Below is a small trained network, with its code and all its weights. Each question gives an input and a class and asks what happens when units are switched off, that is, made to give their printed mean instead of their output.

import numpy as np


def w(rows, s, z=0):
    codes = np.array(rows[::2]) - 128.0
    scale = np.full(codes.shape[1], s)
    scale[-1] = z or s
    return codes * scale


def f(y):
    return np.maximum(y, 0)


def log_softmax(a):
    a = a - a.max(-1, keepdims=True)
    return a - np.log(np.exp(a).sum(-1, keepdims=True))


def net(x, mask):
    res = np.array(x, float).reshape(1, 4) / 4 @ E
    y = f(res @ A[0][:, :-1].T + A[0][:, -1])
    res = res + np.where(mask, y, B[0][:, -1]) @ B[0][:, :-1]
    return log_softmax(res[-1] @ U[:, :-1].T + U[:, -1])


A, B = {}, {}
E = w([
[111,151,42],'x0',
[61,62,154],'x1',
[1,94,79],'x2',
[186,20,62],'x3',
],0.008)
A[0] = w([
[152,176,67,126],'N0',
[166,159,65,117],'N1',
[209,91,163,118],'N2',
[137,63,105,97],'N3',
[130,71,128,187],'N4',
[63,138,76,85],'N5',
[249,101,175,124],'N6',
[80,138,88,93],'N7',
[182,122,184,116],'N8',
[183,146,24,131],'N9',
[62,149,152,141],'N10',
[93,101,92,153],'N11',
[83,194,143,122],'N12',
[141,143,26,155],'N13',
[191,150,99,100],'N14',
[172,134,57,92],'N15',
[121,101,190,83],'N16',
[161,13,67,132],'N17',
[106,135,156,161],'N18',
[102,110,82,65],'N19',
[91,120,167,131],'N20',
[116,148,195,146],'N21',
[102,175,156,5],'N22',
[160,128,190,133],'N23',
[58,141,181,136],'N24',
[184,188,28,125],'N25',
[70,131,86,99],'N26',
[124,69,158,135],'N27',
[179,137,59,92],'N28',
[196,121,176,122],'N29',
[106,48,74,132],'N30',
[165,139,47,86],'N31',
[160,126,153,76],'N32',
[175,127,201,109],'N33',
[105,62,132,107],'N34',
[188,153,224,120],'N35',
[161,5,97,135],'N36',
[186,197,43,97],'N37',
[150,154,69,114],'N38',
[123,23,113,113],'N39',
[120,79,129,95],'N40',
],0.015,0.013)
B[0] = w([
[148,27,120,177],'N0',
[171,29,154,173],'N1',
[221,154,55,205],'N2',
[2,219,20,172],'N3',
[101,91,183,227],'N4',
[157,183,84,177],'N5',
[236,168,51,247],'N6',
[175,200,99,163],'N7',
[236,172,124,191],'N8',
[178,62,196,210],'N9',
[120,185,156,210],'N10',
[73,165,129,204],'N11',
[67,176,101,203],'N12',
[151,88,235,216],'N13',
[162,45,164,172],'N14',
[164,27,237,165],'N15',
[163,64,189,150],'N16',
[81,102,67,254],'N17',
[79,136,172,191],'N18',
[231,199,44,147],'N19',
[110,119,173,178],'N20',
[148,169,173,206],'N21',
[132,62,173,133],'N22',
[226,173,135,193],'N23',
[129,184,188,218],'N24',
[165,40,118,209],'N25',
[123,194,96,177],'N26',
[86,92,149,182],'N27',
[180,45,223,168],'N28',
[225,190,79,202],'N29',
[59,117,111,227],'N30',
[99,66,250,164],'N31',
[116,155,110,139],'N32',
[249,198,110,193],'N33',
[24,77,154,176],'N34',
[204,173,141,234],'N35',
[53,127,15,251],'N36',
[142,36,68,192],'N37',
[131,38,126,161],'N38',
[17,103,102,214],'N39',
[75,127,130,152],'N40',
],0.01,0.0092)
U = w([
[121,158,129,254],'0',
[108,141,227,70],'1',
[255,172,48,28],'2',
[189,11,167,129],'3',
[55,68,11,60],'4',
],0.011,0.0098)

Each question gives the input, the list of numbers given to net, and the class t.
The units are the neurons (one row each of A and B). Each row of codes is followed by its name. A weight is (code - 128) times the scale printed after its matrix; where a second scale follows, it is the last column's (A, B and U).
mask holds one flag per neuron, in row order. A switched-off neuron (its flag False) gives its mean, the last column of its row in B, instead of its output. The means were averaged over made-up inputs and are rounded, as every weight is.
A unit's drop is (log p(t) with every unit on - log p(t) with that unit switched off) / (log p(t) with every unit on - log p(t) with every unit switched off).
The circuit of an input: a set's keep is (log p(t) with only the set's units on - log p(t) with every unit switched off) / (log p(t) with every unit on - log p(t) with every unit switched off). Starting from the 12 units with the biggest drops (on a tie, the unit counted first), units are removed one at a time, each time the one whose removal leaves the highest keep (on an exact tie, the one counted first), for as long as the keep stays at least 0.8.
circuit, biggest first: the units of the circuit, biggest drop first
unit that matters most: the unit with the biggest drop
top k neurons: the k neurons with the biggest drops, biggest first
drop of u: that unit's drop, to one decimal
input [-6,-8,4,-4], class 1: circuit, biggest first	N6; N36
input [0,-3,7,-5], class 1: circuit, biggest first	N36; N6
input [-3,-1,-1,5], class 4: circuit, biggest first	N36; N17
input [-2,-7,6,4], class 3: unit that matters most	N13
input [-4,-3,8,-1], class 1: top 2 neurons	N36; N6
input [-1,-5,5,-2], class 1: top 2 neurons	N36; N6
input [2,0,-8,8], class 3: top 2 neurons	N15; N28
input [-3,-3,1,-5], class 1: top 3 neurons	N6; N36; N2
input [7,-2,8,0], class 0: top 3 neurons	N13; N36; N26
input [-3,-1,4,-1], class 1: top 2 neurons	N36; N6
input [-6,8,0,4], class 4: drop of N24	0.0
input [1,6,-4,-1], class 2: drop of N34	0.3
input [-1,5,5,-2], class 1: drop of N6	0.1
input [-5,-7,4,-6], class 1: drop of N24	0.1
input [0,-3,2,8], class 4: unit that matters most	N36
